In the rows, zero is written as 128.
Here are made-up elements, facts about them, and rows of numbers that follow some of those facts. Name the element behind each unnamed row.

Named rows:
[142 100 127 184 154 100  70 199 128 139 136  61 113 100  86  98 117 116
 102 133  66  93  78  90 127 138 149  70 107 133 164 138 132]: skadi
[159 102 195 177 125  99  72 144 140  98 164 107 133 141  80 127 148 136
 108 127 127 121 132 111 146 129 129  84 117 146 146 150 139]: skazipil
[156  95 195 164 120 101  63 145 151 105 154  98 124 157  83 121 152 137
 106 140 138 111 131 126 148 137 128  79 112 136 152 156 118]: grotetu
[136  80 167 176 122 111 106 130 126 111 141 109 130 117  89 114 170 100
 109 105 118 160 129  55 135 170 123 109 101 133 133 109 140]: fuska
[136 116 146 172 126 117  94 157 115 149 122  91 117  92  92 103 140 118
 118  99  72 143  92  39 147 155 143 101 103 133 133 101 129]: pleris
[159  54 229 182 108 129 105 103 134  70 169 152 133 151  78 135 198  94
 113 134 188 159 173  90 156 160 112 101 118 148 117 130 170]: fleduk
[143  91 114 158 154  93  65 166 150 139 134  60 138 107  84 109 133 142
  99  98  61 115  85  94 130 141 147 104  92 134 170 131 113]: dribronen
[175  77 205 177 105  99  82 101 143  47 170 146 176 164  67 141 178 107
 114 149 159 134 173 122 154 148  97  79 117 150 142 152 189]: voklas
[156 106 184 143 104 103  78 126 156 103 146 110 150 136  78 118 144 123
 102 132 121 133 132 121 148 122 136  49  87 148 161 155 162]: bidrotrak
[143  68 186 150  94 125 114 108 134 117 129 132 149 128  93 119 172  96
 114 115 127 172 140  72 143 147 122  70  89 139 132 117 179]: skotru
[150  98 182 160 118 126  81 129 142 123 132  99 103 124  85 119 144 113
 112 118 121 132 116  51 144 150 124  77  93 124 126 118 144]: rorok
[148 101 192 146 101 102  82 128 158 104 145 110 142 144  81 121 143 128
 106 129 119 130 138 122 151 120 131  44  85 148 156 151 162]: rako
[153 120 161 166 118 122  89 131 129 122 122 112 122 103  89 109 150 107
 125 109  93 143 109  38 146 157 126  89 103 133 121 111 157]: stimo
[144 113 184 159 109 117  94 132 146 139 122  99  93 132  90 123 126 109
 107 111 125 132 131  54 148 147 125  81 109 122 127 123 139]: kizir
[161 106 125 173 128  82  83 144 134 100 139  92 161 106  89 114 136 115
 112 111  67 141 114  87 144 150 122  92 101 144 152 125 157]: zastan
[146 133 153 174 113  91  76 135 128 120 125  97 142 101  87 104 144 116
 126 112  74 128 108  76 155 157 125  89 116 132 137 140 176]: flufurur
[165 122 170 167 115 106  68 125 133  91 134 118 140 120  76 123 156 117
 116 129  93 126 127  86 167 164 128  92 117 125 124 135 191]: klebras

Facts:
tafezik η:fikla Φ:934 Π:romozum Δ:a μ:j
trubar η:mibrum Φ:934 Δ:d μ:h
stimo η:skeske Φ:934 Δ:d μ:i
dutri Φ:556 Δ:d μ:h
drestem η:marur Φ:867 Π:diri Δ:a μ:i
druve η:paflo Φ:934 Π:tridrem Δ:g μ:i
graklom Φ:934 Δ:g μ:j
duvunil η:rako Φ:251 Π:tezastur Δ:b μ:i
bedul η:skotru Φ:934 Δ:e μ:i
zibos η:dutri Φ:548 Δ:f μ:h
bifeze η:tritrastu Φ:680 Π:skine Δ:b μ:h
romozum η:tezastur Φ:934 Δ:a μ:h
nibes η:trosan Φ:963 Δ:f μ:i
groku η:skeske Φ:963 Π:klutres Δ:e μ:i
paplem η:paflo Φ:251 Π:zavuklu Δ:a μ:i
dadom η:devam Φ:934 Δ:a μ:i
klesel η:tritrastu Φ:867 Π:trepan Δ:a μ:h
vava η:stizek Φ:867 Π:bedul Δ:g μ:h
tritrastu Φ:934 Δ:g μ:j
nokastel η:draken Φ:251 Δ:d μ:h
feklal η:stuge Φ:556 Δ:c μ:h
moklo Φ:680 Δ:g μ:i
skufe η:nopan Φ:963 Δ:a μ:h
ribol η:trepan Φ:680 Δ:a μ:h
dotru η:tezastur Φ:934 Π:kizir Δ:c μ:h
stiplur η:surafun Φ:934 Δ:f μ:h
skazipil η:trosan Φ:556 Π:gume Δ:a μ:h
timem η:tezastur Φ:251 Π:kizir Δ:b μ:j
doflon η:vufam Φ:934 Δ:f μ:i
trepan Φ:934 Δ:b μ:j
kaste Φ:548 Δ:e μ:i
metristos η:fikla Φ:556 Δ:f μ:i
napi η:trosan Φ:963 Π:skufe Δ:d μ:h
klutres Φ:934 Δ:a μ:h
grelok η:devam Φ:934 Δ:a μ:h
fefozik η:diri Φ:867 Δ:a μ:h
skotru Φ:251 Δ:a μ:i
zirobuk η:vemom Φ:934 Δ:a μ:j
flikli η:surafun Φ:934 Δ:d μ:i
batiklil η:marur Φ:680 Δ:g μ:h
tezastur Φ:934 Δ:b μ:h
pletrizuk η:diri Φ:548 Δ:b μ:h
dinek η:pudom Φ:680 Π:braklizem Δ:g μ:h
koflem η:draken Φ:548 Δ:f μ:i
briflak η:fikla Φ:556 Δ:f μ:j
skevik η:moklo Φ:934 Π:tritrastu Δ:b μ:j
vatel η:klutres Φ:251 Δ:g μ:h
zigra η:lolus Φ:556 Δ:b μ:h
nubrestal η:zavuklu Φ:251 Δ:a μ:h
bugel η:diri Φ:934 Δ:e μ:i
vemom Φ:934 Δ:a μ:h
kodurus η:kaste Φ:251 Π:zirobuk Δ:a μ:h
flufurur η:skotru Φ:934 Δ:d μ:j
duflem η:fafas Φ:680 Δ:f μ:h
radistun η:draken Φ:867 Π:tezastur Δ:e μ:h
surafun Φ:934 Δ:f μ:h
gemuski η:mibrum Φ:867 Δ:a μ:h
plustuklin η:dofla Φ:251 Π:dutri Δ:d μ:i
skudrir η:marur Φ:934 Π:duflem Δ:a μ:i
diri Φ:963 Δ:a μ:i
plaklas η:lolus Φ:251 Π:tridrem Δ:g μ:i
latrudel η:nopan Φ:680 Π:trepan Δ:g μ:j
zastan η:skotru Φ:251 Δ:d μ:h
dribronen η:paflo Φ:963 Π:romozum Δ:b μ:h
fosumer η:moklo Φ:680 Δ:a μ:i
plutu η:lolus Φ:251 Δ:a μ:j
zumos η:bidrotrak Φ:934 Π:zirobuk Δ:c μ:h
fleduk η:klutres Φ:251 Π:rako Δ:g μ:i
nopan Φ:680 Δ:a μ:h
skudiskel η:fikla Φ:934 Δ:a μ:i
tazak η:drela Φ:934 Δ:c μ:h
gume η:lolus Φ:934 Δ:b μ:j
keflo η:zavuklu Φ:867 Δ:e μ:h
flitabrek η:dofla Φ:251 Π:romozum Δ:a μ:h
skeske Φ:556 Δ:a μ:j
tise η:bidrotrak Φ:556 Δ:a μ:i
nanitur η:klutres Φ:867 Π:vemom Δ:c μ:i
stinan η:vemom Φ:548 Π:tezastur Δ:b μ:i
skitre η:trosan Φ:556 Δ:f μ:i
skine η:stuge Φ:963 Π:skidrel Δ:g μ:h
zetramur η:rako Φ:251 Δ:e μ:h
devam Φ:963 Δ:e μ:i
kizir η:trepan Φ:867 Δ:e μ:i
larunel η:zavuklu Φ:934 Π:stuge Δ:c μ:i
fozu η:marur Φ:251 Δ:a μ:j
fuska η:skeske Φ:251 Π:lolus Δ:e μ:i
mibrum Φ:556 Δ:f μ:j
nugram η:skotru Φ:867 Δ:f μ:h
kolifer η:pudom Φ:867 Δ:d μ:h
zona η:pudom Φ:251 Δ:a μ:h
dofla Φ:548 Δ:a μ:j
skodrok η:bidrotrak Φ:251 Π:kizir Δ:d μ:i
zogedru η:surafun Φ:963 Δ:d μ:i
damun η:pudom Φ:556 Δ:d μ:h
klebras η:tritrastu Φ:934 Δ:c μ:j
bipa η:diri Φ:867 Δ:c μ:i
fovaflir η:vemom Φ:934 Π:vemom Δ:g μ:h
zavuklu Φ:556 Δ:b μ:h
griklen η:dutri Φ:548 Δ:e μ:h
tegri η:moklo Φ:934 Δ:b μ:j
stakla η:dutri Φ:556 Π:vemom Δ:d μ:i
grotetu η:bidrotrak Φ:680 Π:larunel Δ:a μ:h
skomal η:fikla Φ:867 Π:fozu Δ:b μ:i
skadi η:tezastur Φ:867 Π:fozu Δ:b μ:h
gakir η:paflo Φ:867 Π:pleris Δ:c μ:h
tridrem η:rako Φ:680 Π:kolifer Δ:f μ:h
lolus Φ:548 Δ:b μ:h
pudom Φ:934 Δ:a μ:h
klistol η:drela Φ:556 Π:sesti Δ:f μ:h
pubro η:kaste Φ:556 Δ:a μ:h
toris η:draken Φ:556 Δ:b μ:h
skefaras η:tezastur Φ:556 Π:fikla Δ:e μ:h
dragin η:vemom Φ:556 Δ:b μ:i
bafal η:surafun Φ:934 Δ:a μ:j
braklizem Φ:934 Δ:a μ:i
trosan Φ:934 Δ:d μ:h
kufla Φ:548 Δ:c μ:h
tapus η:surafun Φ:251 Δ:b μ:j
rorok η:paflo Φ:556 Δ:f μ:i
bidrotrak Φ:556 Δ:a μ:h
skidrel η:graklom Φ:556 Δ:a μ:h
paflo Φ:867 Δ:b μ:h
dradrel η:dofla Φ:934 Π:pudom Δ:d μ:i
rizir η:braklizem Φ:548 Δ:e μ:j
stuge Φ:934 Δ:c μ:i
megru η:diri Φ:934 Δ:c μ:h
vufam Φ:680 Δ:e μ:h
trafil η:kufla Φ:251 Δ:c μ:j
brupibro η:vemom Φ:867 Π:draken Δ:a μ:h
rako Φ:556 Δ:a μ:h
drela Φ:934 Δ:b μ:h
voklas η:vufam Φ:251 Δ:g μ:h
sesti η:dofla Φ:556 Π:rizir Δ:b μ:h
gaskil η:zavuklu Φ:963 Π:drela Δ:g μ:h
mirol η:pudom Φ:934 Δ:a μ:h
marur Φ:867 Δ:d μ:h
pleris η:vufam Φ:934 Π:paflo Δ:b μ:i
stizek Φ:934 Δ:a μ:i
fikla Φ:680 Δ:f μ:h
draken Φ:556 Δ:d μ:i
klufla η:lolus Φ:934 Π:skufe Δ:e μ:j
fafas Φ:680 Δ:a μ:i

Rows to name:
No name comes twice in this set of rows, the named rows included.
[176 111 161 152 130 101  59 147 152  96 141 107 134 136  82 132 135 129
 105 137  95 116 127 104 162 142 127  72 105 136 144 139 162] => feklal
[154  84 240 169 103 119  78 102 149  86 162 124 108 177  83 127 176 125
 110 158 190 104 165 145 157 151 131  79 125 119 137 168 158] => latrudel
[139 113 175 145  99 106  86 120 146 132 117  94 130 120  93 107 142 123
 112 116  96 133 112 108 154 148 149  55  97 121 148 147 178] => mibrum
[169 112 164 123 129 121  68 149 164 127 137 102 137 118  76 125 132 140
 103 119 102 111 134 117 157 121 147  46  81 141 169 161 165] => kufla
[135  81 169 129 114 132 104 128 155 150 110 102 121 122  96 109 159 109
 110 103 115 144 133  66 129 148 145  78  71 130 159 127 145] => devam
[151 117 176 151 112 112  68 128 158 134 122  85 121 126  87 113 151 129
 119 119 113  96 118  86 143 146 145  76 107 127 166 160 148] => rizir
[154 131 161 162 109 122  95 120 135 117 118 113 132 111  87 112 142 121
 121  99  87 150 119  35 150 157 127  96  94 131 117 107 141] => flikli
[165 117 181 173 105  92  76 127 140  84 148 118 160 133  72 124 149 118
 117 121 117 127 144  95 153 127 121  68 105 148 147 147 167] => grelok
[155  69 243 130  97 148  96  94 167 102 145 146  91 178  86 136 172 111
 108 147 193 132 165 109 148 139 131  54  84 129 131 148 163] => moklo
[159 107 154 135 122 141  90 117 158 134 113  91 120 120  93 109 140 128
 118 105  95 139 125  39 136 163 133 104  77 123 140 117 104] => zogedru
[149  92 211 169 116 136  91 125 137 123 147 116 100 146  86 115 164 118
 108 134 155 130 133  70 145 148 134  90 107 127 120 135 136] => drestem
[146 106 203 137  96 123  77 112 153 129 125 106 127 137  84 114 155 129
 113 124 130 112 143 110 148 134 152  53  94 125 159 176 171] => dofla
[164  81 241 147 114 108  61 107 166  76 183 114 118 181  62 146 168 146
  97 138 184 105 160 155 164 121 114  78 111 136 138 148 134] => dinek
[154 119 186 165  89 117  98 129 140  92 139 124 170 126  74 115 151 111
 121 139 111 147 143 107 141 122 138  47  94 148 146 161 157] => vemom
[161  93 169 152 114  74  70 113 145  80 163 105 171 140  70 130 154 119
 115 100 113 132 135 116 149 136 100  94 104 143 143 120 164] => zona

The same elements again, as new rows of numbers:
Some rows with their names:
[145  86 185  91 179 164  87 183 165 148 130 142 137 155  87  80 162 166
 169 118 110 160 171 124  92 121  75  94 124 158 113]: plaklas
[124 112 146 118 123 163 143 128  89 163 107 107 174 186 113 126  90  95
 102 155  96  92  93 149 151 136  73  93  96 100 133]: groku
[120 124 123  92  86  92 108 126 104  59 150 130  88 132 138 151 138 175
 156 137 121 139 125 148 106 127 154 174 100 144 132]: kufla
[165  98 133 107 127 100 143 154 129 117 143 134 135 145 158 134 167 129
 161 132 182 113 141 124 109 125 132 161 121 117 150]: batiklil
[105 124 140  82 101 165 195 182 124 159 112  86 158 172 143 159  86 125
  81 159  78  84  83 160  92 114  57 146  94 104 142]: diri
[113 149 131 132  68  73 109  55  66  68 104 117  66 111 143 159  96 154
 120 145  74 140  94 160 147 157 157 145  93 123 139]: fikla
[136 101 124 110 123 116 123 156 161  87 158 139 132 110 162 131 181 161
 168 104 171 134 172 106 113 133 130 162 127 129 140]: vatel
[ 99 117  89 172  58  95  91  61 158 123 155 128 171  89 159 138 195  66
 103 108 172 109 168 101 147 163 126 119 164 110 158]: pletrizuk
[117 115 110 150  88  88  85  95 150 106 157 144 151  93 161 123 183 103
 155  88 161 137 163  96 141 163 141 113 153 125 144]: nokastel
[130 126 109 139 117  88 115  94 133 109 133 142 114 103 143 131 163 112
 147 114 162 137 160 130 154 141 151 132 143 125 131]: keflo
[131 124  85 173  92  84 101  86 109 155 158 133 161 113 156 120 172  73
 124 112 172 107 120 102 161 179 126  96 161 102 158]: sesti
[111 117 107 139  94  95  89  91 133  91 150 142 127 100 155 126 167 143
 156  98 143 137 166 121 143 147 155 130 132 137 131]: zetramur
[109  96 180  87 129 171 150 105 100 122  89 143 112 152  64 112 118 173
 134 159  83 157 162 150 147 104 126 150 156 183  84]: nanitur
[123 135 127  98 107 162 143 153  91 162 129 123 174 181 101 130  82  96
  81 155  82  90  82 154 124 154  55  99  99  97 146]: devam
[111 168  92 171  85  83 149  74  66  73 121 123  65 116 151 156  84 153
 120 138  56 127 104 155 164 165 162 150 100 108 101]: surafun
[160 120 119 174 125  92 131  91  92 137 136 136 136 149 150 126 142 115
 150 121 173 112 125 141 152 156 145 113 115 107 126]: skefaras
[145 137  88 130  91  85  92 114 137 122 165 148 142 102 113 129 183  83
 124 111 156 142 136 114 144 163 125 140 162 109 145]: marur

Rows to name:
No name comes twice in this set of rows, the named rows included.
[175 111 117 118 146 106 139 160 158 107 145 136 126 130 132 126 178 145
 159 114 170 125 166 122 145 121 130 168 146 132 130] => vava
[163 124 122  94 105  87 135 154  97  89 146 130 105 152 127 148 148 164
 147 141 167 118 114 150  91 127 140 174 109 115 144] => nopan
[156 108  89 181  93 112 150 110  77 159 159 122 175 171 163 132 110  79
 133 122 180  84  92 117 159 164 106  99 107  96 148] => napi
[107 123 162  94  74 151  84 106 153 139 137 135 142 125  72 114 150 132
  91 140  67 150 122 151  91 142  82 106 127 146 137] => kaste
[144 111 114 105 112 125 196 182  81 148 129 124 135 166 176 159  87 143
 149 147 157  91  86 147 110 133 141 148  83  95 152] => skufe
[132 104 180  80 135 161 129 161 147 141  90 118 118 158  90 120 126 148
 133 158 108 120 133 154  88  94 103 120 109 144 139] => fosumer
[106  97 161 122 110 167 120  81  92 169 117 146 182 152  73  96 151  89
  98 154 140 130 128 129 163 151  69  99 179 110 120] => stakla
[137 133  84 168 130  99 128 119 135 146 159 145 153 113 157 124 157  80
 144 107 156 107 142 110 159 167 145 113 148 101 141] => trubar
[173 114 106 181 141  75  93  94  87 166 152 148 157 131 151 104 164  77
 156  92 167 133 118 105 153 175 128  91 140  99 154] => zigra

The same elements again, as new rows of numbers:
Some elements and their rows:
[142 170 133 144 110 107 131 133 117 124 139 139 159 173 123 146 139 131
 141  69 147 118 122 127 147 145 133 117 111 124 157  82]: paflo
[143 110 144  89 172 147 135 154 143 143 112  65 148 106 122 136 128 115
 131 141 108 106 126  96 133  96  80 123 125 151 110 125]: fosumer
[122 115 131 139 123 104 126 114 130 143 135 140 126 141 128 138 151 116
  98 125 129 132 155 132 127 127 165 125 141 134 115  95]: feklal
[127 155 115 163  98  96 145 149 132 124 149 144 153 161  95 158 134 136
 112  51 167 151 104  88 139 113 153 112 133 118 176 111]: tezastur
[130 131 120 137 140 151 119 129 137 118 123 107 103 102 136 122 121 134
 125 159 114 140 125 118 129 105  93 134 120 125 111 139]: dradrel
[143  91 180  99 137 114 110 191 132 143 109 119 171 163 156 142 167 111
 116 108 143 109 129 144 110 139 161 132 123 152 124  75]: pletrizuk
[131 130 105 134 157 140 126 128 129 115 136 127 107 113 141 126 122 142
 141 162 116 138 116 145 124 110 117 130 111 123 119 158]: pleris
[140 167 149 142 107 110 124 122 117 127 134 130 170 154 122 156 154 121
 118  83 152 130 133 109 146 147 104 118 118 124 144  69]: marur
[143 116  82  94  94  79 161  73 157 169 112 101 138  91 146 166 147 102
 131 133 134 118 176 107 197  98 132 144 153 138  76  73]: flitabrek
[123  96 162 138 109 127 141 135 119 152 113 157 141 173 127 115 136  96
 113 133 139 119 161 164  99 164 187 132 176 109 126 105]: dinek
[141 149 154  84 146 147 148 141 119 130 115  73 163 106 106 146 117 125
 143 113 142 105 108  64 143 119  56 115 105 130 146 123]: fafas
[174 137 128 164 131 117 114 123 135 147 110 118 167 156 140 149 164  91
 107 125  97 127 169 102 141 103 102 131 117 133  92  64]: brupibro
[125 166 137 104 142 143 151 112 120 119 137 110 122 110 105 139 114 149
 143 101 147 122 100  93 147 131  82 115 114 122 164 147]: draken
[154 137  96  83 135 143 113  96 124 121 129  99 117  63 160 151 139 145
 155 192  94  93 101 128 166 105  10 136 110 149  63 149]: tafezik
[154 136 102 146 139  98 127 114 136 143 130 108 143 141 132 154 157 109
  97 113 117 141 168  90 154  79 131 130 111 147  92  76]: grelok
[ 97 134 192 117  87 124 147 113 100 141 128 151 148 154 100 141 136 111
 109  81 174 116 127 122 122 199 155 124 163 117 164  96]: vufam
[132 136 199 112 111 130 134 147 104 141 112 124 185 175 120 151 151 106
 128  82 162 101 120 109 117 179 127 116 137 125 152  68]: kufla

Which element is each row?
No name comes twice in this set of rows, the named rows included.
[139 129 146 130 145 145  94 131 136 107 135 126 129 111 160 120 131 128
 142 162  94 116 106 155 125 132  88 138  99 119 113 132] => skomal
[122 167 157 100 151 139 112 164 131 100 142  83 142 106 130 171 141 165
 134  98 157 122  75  78 150 117  55 122  69 160 145 117] => diri
[ 93 166 167 150 177 172 110 125 111 117 116 117  80 148 120 100 103 160
 124 137 131 125 161 177  80 174 136 123 104 180 136 158] => kizir
[115 177 131 129 132 151 150 114 111 119 146 117 110 115 105 141 114 157
 141 103 156 127  99 111 140 147  88 120 115 115 162 151] => stuge
[149 139 185 102 129 115 147 153  97 149 111 125 194 189 120 140 135 113
 137  70 143  94 117 117 116 162 137 117 133 114 167  81] => lolus
[ 89 127 126 154 153 161 125 118 118 118 143 137  67 114 113 125 122 165
 112 139 131 133 120 169 106 150 129 134 150 137 128 169] => bedul
[102 126 131 149 115 155 118 139 125 115 142 136  87 116 135 109 119 146
 138 166 129 135 124 172 104 153 129 144 142 107 134 164] => druve
[123 113 127 141 124 143 103 194 115 108 144 167 112 173 176  82 112 168
 183 158 117 115  85 209  84 165 168 139 121  81 172 183] => nibes
[159 149  90 127 187 149 126 110 117 121 119  92 117 102 116 134 115 152
 130 149  80 116 111 105 133  77  39 127 113 164 106 190] => zirobuk
[103 126 165 152 135 180 116 152 114 116 132 127  89 132 131 123 140 140
 120 167 122 123 117 169  88 170  97 136 154 133 120 141] => groku
[124 172 109 104 135 149 136 121 104 101 141 125 116 112 106 125  95 177
 168 115 136 121  72 106 130 131  60 109  97 132 159 199] => trepan
[109 143 111 151  44  95 129 165 115 111 153 183 136 184 142 107 116 152
 172  96 184 149 104 170 119 174 215 115 118  67 194 131] => surafun
[132 127  79  73 181 135 149  99 152 136 118  88 114  59 106 123  79 143
 133 134 101 126 115  85 146  72  82 125 119 170 105 204] => fozu
[110 122 128 150 115 104 108 123 139 133 140 137 116 133 139 151 158 134
  87 120 146 144 142 134 141 119 169 130 120 152 110  97] => megru

